Below is a small trained network, with its code and all its weights. Each question gives an input and a target symbol and asks what happens when units are switched off, that is, made to give their printed mean instead of their output.

import numpy as np


def w(rows, s, z=0):
    codes = np.array(rows[::2]) - 128.0
    scale = np.full(codes.shape[1], s)
    scale[-1] = z or s
    return codes * scale


def norm(h):
    return h / np.sqrt((h * h).mean(-1, keepdims=True) + 1e-5)


def softmax(a):
    e = np.exp(a - a.max(-1, keepdims=True))
    return e / e.sum(-1, keepdims=True)


def log_softmax(a):
    a = a - a.max(-1, keepdims=True)
    return a - np.log(np.exp(a).sum(-1, keepdims=True))


def net(x, mask):
    ids = ['αβδεζμπ'.index(c) for c in x.split()]
    T = len(ids)
    res = E[ids] + P[:T]
    u = 0
    for l in range(3):
        r = norm(res)
        for j in range(2):
            rows = slice(2 * j, 2 * j + 2)
            q, k, v = (r @ M[l][rows].T for M in (Q, K, V))
            z = softmax(np.where(np.tri(T) > 0, q @ k.T / 2**0.5, -1e9)) @ v
            o = O[l][rows]
            res = res + np.where(mask[u + j], z, o[:, -1]) @ o[:, :-1]
        u += 2
    return log_softmax(norm(res)[-1] @ U[:, :-1].T + U[:, -1])


Q, K, V, O = {}, {}, {}, {}
E = w([
[120,153,142,83],'α',
[122,2,134,93],'β',
[148,97,130,153],'δ',
[134,131,126,140],'ε',
[58,216,30,123],'ζ',
[121,142,144,165],'μ',
[97,218,194,123],'π',
],0.017)
P = w([
[141,55,89,106],'0',
[127,120,151,126],'1',
[167,53,171,136],'2',
[217,40,173,183],'3',
[117,2,109,186],'4',
[139,36,104,191],'5',
[141,29,134,189],'6',
[124,10,131,189],'7',
[128,48,134,190],'8',
],0.0065)
Q[0] = w([
[141,188,115,136],'L0H0',
[67,93,27,164],'L0H0',
[182,142,163,206],'L0H1',
[2,207,81,78],'L0H1',
],0.0072)
K[0] = w([
[138,87,73,60],'L0H0',
[70,94,16,118],'L0H0',
[80,82,91,76],'L0H1',
[140,95,255,166],'L0H1',
],0.0075)
V[0] = w([
[64,132,23,134],'L0H0',
[78,139,51,169],'L0H0',
[254,100,142,79],'L0H1',
[153,111,104,114],'L0H1',
],0.006)
O[0] = w([
[254,184,146,145,1],'L0H0',
[178,242,159,220,73],'L0H0',
[194,139,235,69,84],'L0H1',
[194,187,174,85,103],'L0H1',
],0.0065,0.0016)
Q[1] = w([
[70,121,225,145],'L1H0',
[49,104,35,158],'L1H0',
[81,90,38,158],'L1H1',
[86,2,168,85],'L1H1',
],0.009)
K[1] = w([
[205,173,26,152],'L1H0',
[77,142,230,245],'L1H0',
[59,127,111,152],'L1H1',
[178,69,103,125],'L1H1',
],0.012)
V[1] = w([
[45,197,153,210],'L1H0',
[119,164,91,7],'L1H0',
[149,70,134,205],'L1H1',
[132,175,31,112],'L1H1',
],0.011)
O[1] = w([
[112,104,195,179,211],'L1H0',
[9,114,47,138,19],'L1H0',
[99,161,122,61,243],'L1H1',
[191,68,79,132,2],'L1H1',
],0.013,0.0044)
Q[2] = w([
[102,168,90,36],'L2H0',
[104,157,68,157],'L2H0',
[168,217,92,79],'L2H1',
[124,95,246,153],'L2H1',
],0.013)
K[2] = w([
[249,107,45,254],'L2H0',
[130,176,103,71],'L2H0',
[142,1,98,138],'L2H1',
[59,252,201,242],'L2H1',
],0.011)
V[2] = w([
[90,76,232,62],'L2H0',
[155,248,97,201],'L2H0',
[161,85,47,146],'L2H1',
[40,121,176,125],'L2H1',
],0.014)
O[2] = w([
[159,253,124,221,254],'L2H0',
[75,30,212,105,85],'L2H0',
[170,92,49,153,10],'L2H1',
[39,221,143,162,217],'L2H1',
],0.011,0.0087)
U = w([
[55,116,53,102,98],'α',
[133,188,53,59,72],'β',
[177,185,148,10,84],'δ',
[154,104,151,62,150],'ε',
[142,49,102,171,254],'ζ',
[212,126,218,120,71],'μ',
[31,125,156,181,135],'π',
],0.013,0.0076)

Each question gives the input, a string of symbols that net reads in full, and the target symbol t.
The units are the heads (2 rows each of Q, K, V and O). Each row of codes is followed by its name. A weight is (code - 128) times the scale printed after its matrix; where a second scale follows, it is the last column's (O and U).
mask holds one flag per head, layer by layer. A switched-off head (its flag False) gives its mean, the last column of its rows in O, instead of its output. The means were averaged over made-up inputs and are rounded, as every weight is.
A unit's drop is (log p(t) with every unit on - log p(t) with that unit switched off) / (log p(t) with every unit on - log p(t) with every unit switched off).
The circuit of an input: a set's keep is (log p(t) with only the set's units on - log p(t) with every unit switched off) / (log p(t) with every unit on - log p(t) with every unit switched off). Starting from all 6 units, units are removed one at a time, each time the one whose removal leaves the highest keep (on an exact tie, the one counted first), for as long as the keep stays at least 0.8.
units of the circuit, in order: the units of the circuit, biggest drop first
most important unit: the unit with the biggest drop
which heads matter: for each layer, one digit per head in row order, 1 if its drop is at least 0.15 and else 0, layers parted by /
drop of u: that unit's drop, to one decimal
input μ μ β π α, target μ: which heads matter	10 / 10 / 00
input ζ ζ π μ δ ζ δ ε, target ζ: units of the circuit, in order	L1H1; L2H1; L0H1
input ζ β β α μ β, target μ: units of the circuit, in order	L0H0; L2H1
input δ π μ, target δ: units of the circuit, in order	L1H0; L0H1; L1H1; L2H1
input π π ζ β ζ δ, target ζ: which heads matter	11 / 01 / 00
input δ ζ β, target ζ: which heads matter	00 / 10 / 11
input δ ε π β, target δ: units of the circuit, in order	L1H0; L0H1
input μ π ζ π α ε μ, target μ: which heads matter	10 / 11 / 00
input β δ ζ α, target ζ: most important unit	L2H0
input β π π, target β: units of the circuit, in order	L1H0; L2H1
input δ ζ ε, target ζ: units of the circuit, in order	L1H1; L2H1; L1H0; L0H1
input δ μ β δ, target δ: units of the circuit, in order	L1H0; L0H1
input β π α, target β: which heads matter	00 / 10 / 11
input ζ μ ζ μ, target ζ: most important unit	L1H1
input β π δ, target β: units of the circuit, in order	L1H0; L0H1; L2H0
input δ δ β δ ε, target δ: units of the circuit, in order	L1H0; L1H1
input ζ β ζ δ, target ζ: units of the circuit, in order	L2H1; L1H1; L0H1
input π δ δ ζ ζ ζ ζ μ, target ζ: units of the circuit, in order	L0H0; L1H1; L2H1
input ζ μ μ ζ δ, target μ: which heads matter	01 / 10 / 00
input α β α, target α: units of the circuit, in order	L1H0
input ε π μ, target ε: which heads matter	10 / 10 / 11
input ε β α, target ε: units of the circuit, in order	L2H0; L1H0; L0H0
input δ ε π, target δ: which heads matter	00 / 10 / 01
input δ π ε, target δ: units of the circuit, in order	L1H0; L1H1; L2H1
input π μ ζ α β, target ζ: which heads matter	11 / 11 / 01
input ζ α μ μ α, target μ: which heads matter	01 / 10 / 01
input μ ζ δ ζ, target ζ: units of the circuit, in order	L1H1
input ε ζ μ α ε α, target ε: drop of L0H0	0.3
input β β μ μ π, target β: drop of L2H1	0.1
